In the rows, 128 means zero.
Here are made-up things, facts about them, and rows of numbers that follow some of those facts. Name the thing behind each unnamed row.

There are 3 kinds of fact about the things: Σ, Ω, μ.
Σ: refers to; Ω: uses; μ: is of sort
j_105 Σ j_424
j_113 Σ j_331
j_151 Σ j_861
j_179 Σ j_513
j_181 Σ j_472, j_910
j_183 Σ j_774
j_203 Σ j_478, j_964, j_113, j_945
j_208 Σ j_517
j_242 Σ j_183, j_524
j_245 Σ j_712
j_296 Σ j_230
j_323 Σ j_478, j_230
j_331 Σ j_524, j_964
j_377 Σ j_333
j_424 Σ j_964
j_433 Σ j_680, j_343
j_435 Σ j_661, j_433
j_456 Σ j_513
j_472 Σ j_945
j_476 Σ j_179
j_478 Σ j_331
j_48 Σ j_945, j_333
j_498 Σ j_151
j_513 Σ j_478
j_517 Σ j_661, j_857
j_519 Σ j_320, j_343, j_562
j_524 Σ j_664
j_559 Σ j_336, j_333
j_582 Σ j_323, j_242, j_151
j_583 Σ j_664
j_661 Σ j_105, j_774
j_670 Σ j_450, j_242
j_712 Σ j_478
j_713 Σ j_294, j_809, j_773, j_650, j_513
j_759 Σ j_472, j_650, j_208
j_773 Σ j_664, j_151
j_774 Σ j_333
j_809 Σ j_883, j_562
j_833 Σ j_294
j_856 Σ j_973
j_861 Σ j_343, j_562
j_870 Σ j_179
j_910 Σ j_331
j_945 Σ j_524, j_964
j_954 Σ j_472
j_973 Σ j_259, j_179
j_983 Σ j_242
j_105 Ω [j_983, j_323, j_141]
j_171 Ω [j_583, j_517, j_336]
j_245 Ω [j_883, j_680]
j_296 Ω [j_636, j_517, j_48, j_259, j_435, j_559, j_333]
j_343 Ω [j_513]
j_345 Ω [j_973, j_203, j_883, j_219, j_712, j_208, j_513]
j_417 Ω [j_973]
j_424 Ω [j_983, j_910, j_586, j_435]
j_433 Ω [j_583]
j_476 Ω [j_377, j_48, j_333]
j_478 Ω [j_702, j_586, j_513]
j_49 Ω [j_48, j_181]
j_562 Ω [j_883, j_219, j_680, j_181, j_582]
j_670 Ω [j_983, j_639, j_259]
j_759 Ω [j_133, j_650, j_582, j_519]
j_764 Ω [j_524, j_582]
j_808 Ω [j_450]
j_833 Ω [j_973, j_639]
j_856 Ω [j_219]
j_857 Ω [j_983, j_377]
j_861 Ω [j_983, j_456, j_181]
{j_105, j_108, j_171, j_333, j_377, j_478, j_498, j_524, j_664, j_680, j_713, j_739, j_774, j_870, j_954, j_983} μ ranin
{j_113, j_133, j_151, j_183, j_219, j_296, j_456, j_513, j_559, j_636, j_639, j_650, j_773} μ brestem
{j_135, j_141, j_179, j_203, j_208, j_259, j_323, j_336, j_343, j_450, j_472, j_48, j_49, j_519, j_582, j_586, j_661, j_809, j_857, j_861, j_910} μ riflur
{j_155, j_245, j_294, j_424, j_433, j_435, j_476, j_517, j_712, j_764, j_833, j_856, j_883} μ donugo
{j_181, j_242, j_331, j_345, j_670, j_964} μ grutrem
{j_230, j_320, j_562, j_808, j_945} μ legran
{j_417, j_583, j_702, j_759, j_973} μ zubrun

Some rows with their names:
j_517: [133 204 152  97 128  94 126 158 105 148 149  96 143]
j_377: [130 248 158 143 132 128 119 134 109 163 144 118 130]
j_435: [131 203 166  85 131 103 134 150 107 158 130 103 150]
j_345: [164 110 148  87 136 137 126 148 140 154 111 134 148]
j_472: [160 155 161  93 153 104 115 160 127 142 119 119 121]
j_320: [139 155 150  66 128 137 130 172 115 130  85 150 157]
j_857: [140 170 189  72 148 119 127 143 122 174 124 125 137]
j_181: [148 191 158 105 129 108 126 151 102 168 165 118 129]
j_702: [141 159 157 132 115 147 134 154 132 138 130 172 150]
j_294: [149 162 154  75 148 114 113 161 112 129  97 122 123]
j_664: [147 217 138 125 146 134  99 150 120 133 107 137 115]
j_856: [165 123 146  91 126 131 120 141 116 147 106 109 122]
j_333: [125 249 160 129 145 123 112 152 116 147 149 132 130]
j_456: [144 157 189 121 118 121 133 158 107 168 123 139 115]
j_450: [153 150 160  97 148 111 121 171 124 126 117 121 132]
j_242: [153 157 150  96 138 118 118 167 131 136 120 121 145]
j_203: [174 146 153 118 124 110 121 153 124 150 132 112 119]
j_764: [155 140 146  66 145 124 116 147 111 153 106  93 128]
j_910: [146 170 183  98 140 107 128 156 124 157 134 129 122]
j_230: [151 139 156  85 125 141 123 178 129 131  87 148 142]
j_583: [139 209 142 154 106 121 126 174 115 147 145 138 146]
j_151: [145 154 173 103 127 116 127 175 120 138  93 140 123]
j_48: [137 196 177 110 132  94 129 156 113 167 162 103 134]
j_498: [147 220 131 133 123 135 105 143 104 144 104 118 127]
j_883: [157 177 147  70 138 108 124 164  97 133 129 128 122]
j_296: [143 150 179 127 114 126 126 160 134 180 106 117 135]
j_582: [156 177 153  96 128  99 123 164  97 161 148  92 123]
j_183: [147 153 173 115 131 121 126 167 131 148 101 124 132]

Name these rows:
Some rows may be things named above.
[162 181 138 130 119 142 110 138 105 191 120 122 132] : j_759
[145 150 166  95 126 124 121 144 112 166 112  96 134] : j_476
[149 156 172 114 134 121 126 169 130 151 100 131 129] : j_183
[132 176 187 132 116 110 138 159 122 168 142 122 133] : j_559
[153 141 165  98 147 112 119 163 121 123 117 127 119] : j_179
[170 136 149  86 130 125 113 145 124 162 104 100 123] : j_245
[155 142 179 117 125 115 130 171 121 133 124 168 109] : j_513
[149 220 142 127 142 133 108 137 124 143 114 125 130] : j_774
[126 249 158 128 145 118 110 153 120 147 149 135 127] : j_333
[141 143 170  86 138 122 127 151 119 167 131 109 136] : j_49
[159 229 132 129 143 127  98 153 108 151 132 124 109] : j_524
[150 147 173 116 132 119 127 168 130 153 103 126 129] : j_183
[147 126 155  86 126 143 129 158 129 129  79 137 151] : j_808
[146 148 170 106 137 116 127 166 112 157 135 125 120] : j_133
[136 175 161 102 138  97 125 174 130 137 154 112 143] : j_336
[155 159 163 116 126 118 126 168 115 148  99 133 122] : j_773
[162 175 151  98 132  98 122 163  95 161 143  97 123] : j_582
[145 182 147  86 138 101 128 153  85 160 135 105 131] : j_519
[151 226 136 145 134 135 101 133 111 148 109 122 118] : j_954
[158 161 157  92 158 117 113 171 135 133 124 136 129] : j_964
[149 158 156 145 107 145 134 155 119 131 141 172 125] : j_973
[133 155 187  83 145 119 133 150 117 149 131 124 138] : j_141
[147 157 163 102 122 127 126 148 134 169 121 111 154] : j_670
[174 134 144  89 130 126 115 147 125 159 102  96 125] : j_245
[138 153 183  90 136 117 135 154 125 140 137 138 138] : j_586
[144 162 190 121 122 114 130 157 111 167 122 138 109] : j_456
[148 139 174 115 126 119 144 166 117 149 132 143 124] : j_219
[148 172 166  97 144 111 117 170  97 159 123 138 101] : j_650
[131 161 181  99 136 107 132 161 115 139 154 136 126] : j_259
[171 146 154  96 127 120 118 161 124 134 113 122 118] : j_712
[153 142 160  65 143 121 129 160 128 142 107 151 135] : j_343
[138 178 140  81 131 106 125 164 115 147 111  94 147] : j_433
[155 161 149  72 150 113 113 163 114 126  99 123 120] : j_294
[169 145 150  92 135 119 119 161 117 134 110 124 122] : j_712
[156 157 176  75 143 128 118 143 133 165  94 114 136] : j_424
[153 132 158  98 143 117 118 159 117 133 121 126 123] : j_179
[146 215 163 121 143 147 108 119 123 173 108 131 131] : j_105
[168 190 146 130 132 146 101 139 136 149  99 149 113] : j_478
[125 206 168  83 128 109 135 149 103 158 131 102 145] : j_435
[150 140 171 113 125 120 137 164 118 150 138 146 121] : j_219
[147 126 154  84 126 146 126 162 131 129  82 132 158] : j_808
[151 139 164  98 149 115 119 159 115 129 121 125 120] : j_179
[159 153 161  92 140 109 128 154 122 147 134 132 126] : j_208
[152 215 136 124 146 134  99 153 116 132 109 142 120] : j_664
[149 154 171 104 133 121 129 175 119 143  97 141 126] : j_151
[150 145 155 124 115 149 130 150 135 141 117 166 147] : j_417
[132 145 190 117 123 123 142 163 123 148 125 150 129] : j_639
[154 145 150  48 126 149 124 165 117 164  90 152 144] : j_562
[151 164 161  82 148 109 121 156 120 145 119 114 136] : j_661
[153 196 136 148 131 139 106 129 104 131 110 123 115] : j_870
[162 144 153  82 127 126 122 143 116 153  97 119 137] : j_833

